Small tables with named rows and columns. After each table, cells are looked up by row and column.

Table tun
|  | teg | ditavo | dof | livur | betazor | vizo |
|---|---|---|---|---|---|---|
| febekon | 149 | 73 | 128 | 135 | 234 | 177 |
| pab | 161 | 65 | 128 | 136 | 145 | 175 |
| dod | 151 | 73 | 128 | 135 | 230 | 177 |
| viri | 139 | 63 | 130 | 135 | 99 | 173 |
| lape | 144 | 72 | 130 | 135 | 234 | 177 |
| fezo | 139 | 73 | 130 | 135 | 94 | 177 |
| mav | 160 | 58 | 129 | 135 | 108 | 174 |
| kosod | 146 | 60 | 130 | 135 | 98 | 173 |
| fetik | 161 | 59 | 129 | 136 | 114 | 174 |
| kig | 150 | 59 | 130 | 135 | 100 | 173 |
| vakig | 161 | 59 | 129 | 136 | 112 | 174 |
| kudite | 159 | 71 | 128 | 135 | 194 | 176 |

What is the vizo of kudite in tun?
176
What is the teg of fezo in tun?
139
What is the ditavo of kudite in tun?
71
What is the teg of lape in tun?
144
What is the teg of febekon in tun?
149
What is the livur of kig in tun?
135
What is the livur of viri in tun?
135
What is the betazor of lape in tun?
234
What is the vizo of mav in tun?
174
What is the ditavo of viri in tun?
63
What is the teg of pab in tun?
161
What is the livur of febekon in tun?
135

lezuti =
columns: sabe, laz, mavaz
kamivul: [2.726, 3.939, 4.445]
nubo: [4.947, 2.891, 4.204]
labot: [7.630, 3.977, 3.414]
piti: [4.491, 3.780, 3.726]
suzeg: [5.154, 1.122, 2.951]
leke: [5.122, 2.335, 2.328]
lud: [1.795, 6.339, 3.130]
nof: [2.198, 4.418, 4.848]
vuk: [0.559, 4.672, 3.517]
lut: [5.466, 3.772, 3.462]
peziv: [4.060, 1.699, 3.572]
refumu: [4.550, 3.319, 3.545]
dotat: [4.428, 4.552, 3.349]
tozitu: [5.713, 4.646, 3.388]

What is the mavaz of nof in lezuti? 4.848
What is the mavaz of leke in lezuti? 2.328
What is the mavaz of tozitu in lezuti? 3.388
What is the sabe of labot in lezuti? 7.630
What is the sabe of vuk in lezuti? 0.559
What is the sabe of nof in lezuti? 2.198
What is the sabe of tozitu in lezuti? 5.713
What is the sabe of refumu in lezuti? 4.550
What is the mavaz of lud in lezuti? 3.130
What is the sabe of leke in lezuti? 5.122

kenavu =
columns: kiz, kibu, pif, bavebin, fubi, zasog, fud, takeki
lavude: [0.164, 0.596, 0.186, 0.648, 0.046, 0.338, 0.112, 0.165]
robub: [0.542, 0.158, 0.495, 0.192, 0.879, 0.484, 0.506, 0.538]
nudafe: [0.172, 0.593, 0.183, 0.646, 0.056, 0.340, 0.110, 0.155]
gizudi: [0.552, 0.152, 0.504, 0.180, 0.900, 0.477, 0.508, 0.547]
tadifef: [0.463, 0.460, 0.440, 0.303, 0.506, 0.440, 0.425, 0.529]
lof: [0.169, 0.578, 0.188, 0.646, 0.051, 0.335, 0.120, 0.171]
dupebib: [0.548, 0.161, 0.500, 0.188, 0.878, 0.482, 0.511, 0.541]
mezug: [0.153, 0.608, 0.174, 0.661, 0.035, 0.332, 0.104, 0.149]

What is the takeki of gizudi in kenavu? 0.547
What is the kiz of mezug in kenavu? 0.153
What is the takeki of lavude in kenavu? 0.165
What is the kiz of lof in kenavu? 0.169
What is the pif of dupebib in kenavu? 0.500
What is the kiz of gizudi in kenavu? 0.552
Row with the largest kibu: mezug

raguku =
|  | zovog | roz | difelar | zarepu | zati | rino |
|---|---|---|---|---|---|---|
| miviv | 6457 | 5398 | 6425 | 3461 | 5071 | 7986 |
| kes | 6112 | 5651 | 5737 | 5941 | 3959 | 7777 |
| vekiron | 6321 | 6571 | 5812 | 8676 | 4576 | 7154 |
| rituni | 6163 | 5499 | 5801 | 5285 | 4077 | 7867 |
| zop | 6120 | 5857 | 5678 | 6590 | 3898 | 7660 |
| rinolum | 6605 | 5463 | 6710 | 2929 | 5575 | 7990 |
| ruri | 6391 | 6776 | 5921 | 9010 | 4907 | 7034 |
| tikipab | 6231 | 6385 | 5719 | 8231 | 4335 | 7290 |
| pivene | 6777 | 5574 | 6997 | 2477 | 6209 | 7933 |
| koruzat | 6195 | 6143 | 5654 | 7757 | 4103 | 7418 |
| bel | 6321 | 5411 | 6192 | 4005 | 4617 | 7989 |
| fivolif | 6248 | 5447 | 5997 | 4623 | 4333 | 7962 |
| gulu | 6099 | 6004 | 5652 | 7171 | 3985 | 7553 |

kes, difelar -> 5737
fivolif, zati -> 4333
vekiron, zovog -> 6321
fivolif, roz -> 5447
tikipab, zovog -> 6231
fivolif, zarepu -> 4623
miviv, difelar -> 6425

sel
cols = gorel, nunuvu, nabak, dek, kab
rom: [63, 35, 51, 51, 34]
dovi: [74, 51, 80, 56, 21]
momun: [69, 40, 45, 70, 74]
roz: [49, 68, 89, 58, 43]
mas: [70, 67, 85, 75, 37]

gorel of mas: 70
nunuvu of momun: 40
nunuvu of mas: 67
gorel of momun: 69
nabak of roz: 89
kab of momun: 74
nabak of rom: 51
nabak of dovi: 80
kab of dovi: 21
nunuvu of dovi: 51
nabak of momun: 45
dek of dovi: 56
nunuvu of roz: 68
dek of rom: 51
dek of roz: 58
gorel of dovi: 74
kab of rom: 34
gorel of roz: 49

bug:
,detiv,nedi,bukud
nek,71,61,175
davumin,35,21,194
lefiga,175,176,124
mil,64,47,182
nog,190,203,115
rek,104,104,151

mil, detiv -> 64
davumin, nedi -> 21
nek, nedi -> 61
nog, bukud -> 115
nek, bukud -> 175
rek, detiv -> 104
lefiga, bukud -> 124
davumin, detiv -> 35
nek, detiv -> 71
davumin, bukud -> 194
nog, detiv -> 190
mil, bukud -> 182
nog, nedi -> 203
rek, bukud -> 151
Row with the largest nedi: nog

sut =
         vavafo   kemo    fet    kag  botun  kurugom    sar  puful  fekon    bal
pokadap   -0.27  -0.31  -0.20  -0.17  -0.02    -0.27   0.02  -0.20  -0.13  -0.25
nol       -0.33  -0.37  -0.17  -0.23   0.05    -0.25   0.05  -0.39  -0.13  -0.27
dupep     -0.03   0.11   0.14   0.12  -0.37     0.05  -0.34   0.54   0.06   0.07
bosezo    -0.03   0.10   0.18   0.13  -0.40     0.07  -0.36   0.61   0.06   0.09
ves       -0.36  -0.49  -0.18  -0.28   0.13    -0.35   0.21  -0.43  -0.16  -0.43
bitave    -0.37  -0.53  -0.17  -0.37   0.21    -0.37   0.27  -0.54  -0.15  -0.47
meludar   -0.02   0.13   0.12   0.14  -0.32     0.06  -0.33   0.49   0.05   0.08
mariti    -0.01   0.12   0.20   0.17  -0.44     0.09  -0.39   0.66   0.06   0.10
tevo      -0.25  -0.27  -0.19  -0.29  -0.02    -0.22  -0.01  -0.37  -0.05  -0.13
vad       -0.37  -0.51  -0.16  -0.39   0.21    -0.35   0.26  -0.57  -0.15  -0.44
repuduz   -0.38  -0.53  -0.16  -0.37   0.20    -0.36   0.27  -0.55  -0.16  -0.46
rofodol   -0.02   0.18  -0.07   0.07   0.03    -0.01  -0.20   0.09   0.06   0.03
kesasef   -0.01   0.11   0.19   0.16  -0.43     0.09  -0.38   0.65   0.05   0.10

bitave, fekon: -0.15
vad, kemo: -0.51
pokadap, kemo: -0.31
bitave, kurugom: -0.37
ves, fekon: -0.16
ves, kurugom: -0.35
meludar, kemo: 0.13
rofodol, puful: 0.09
vad, kag: -0.39

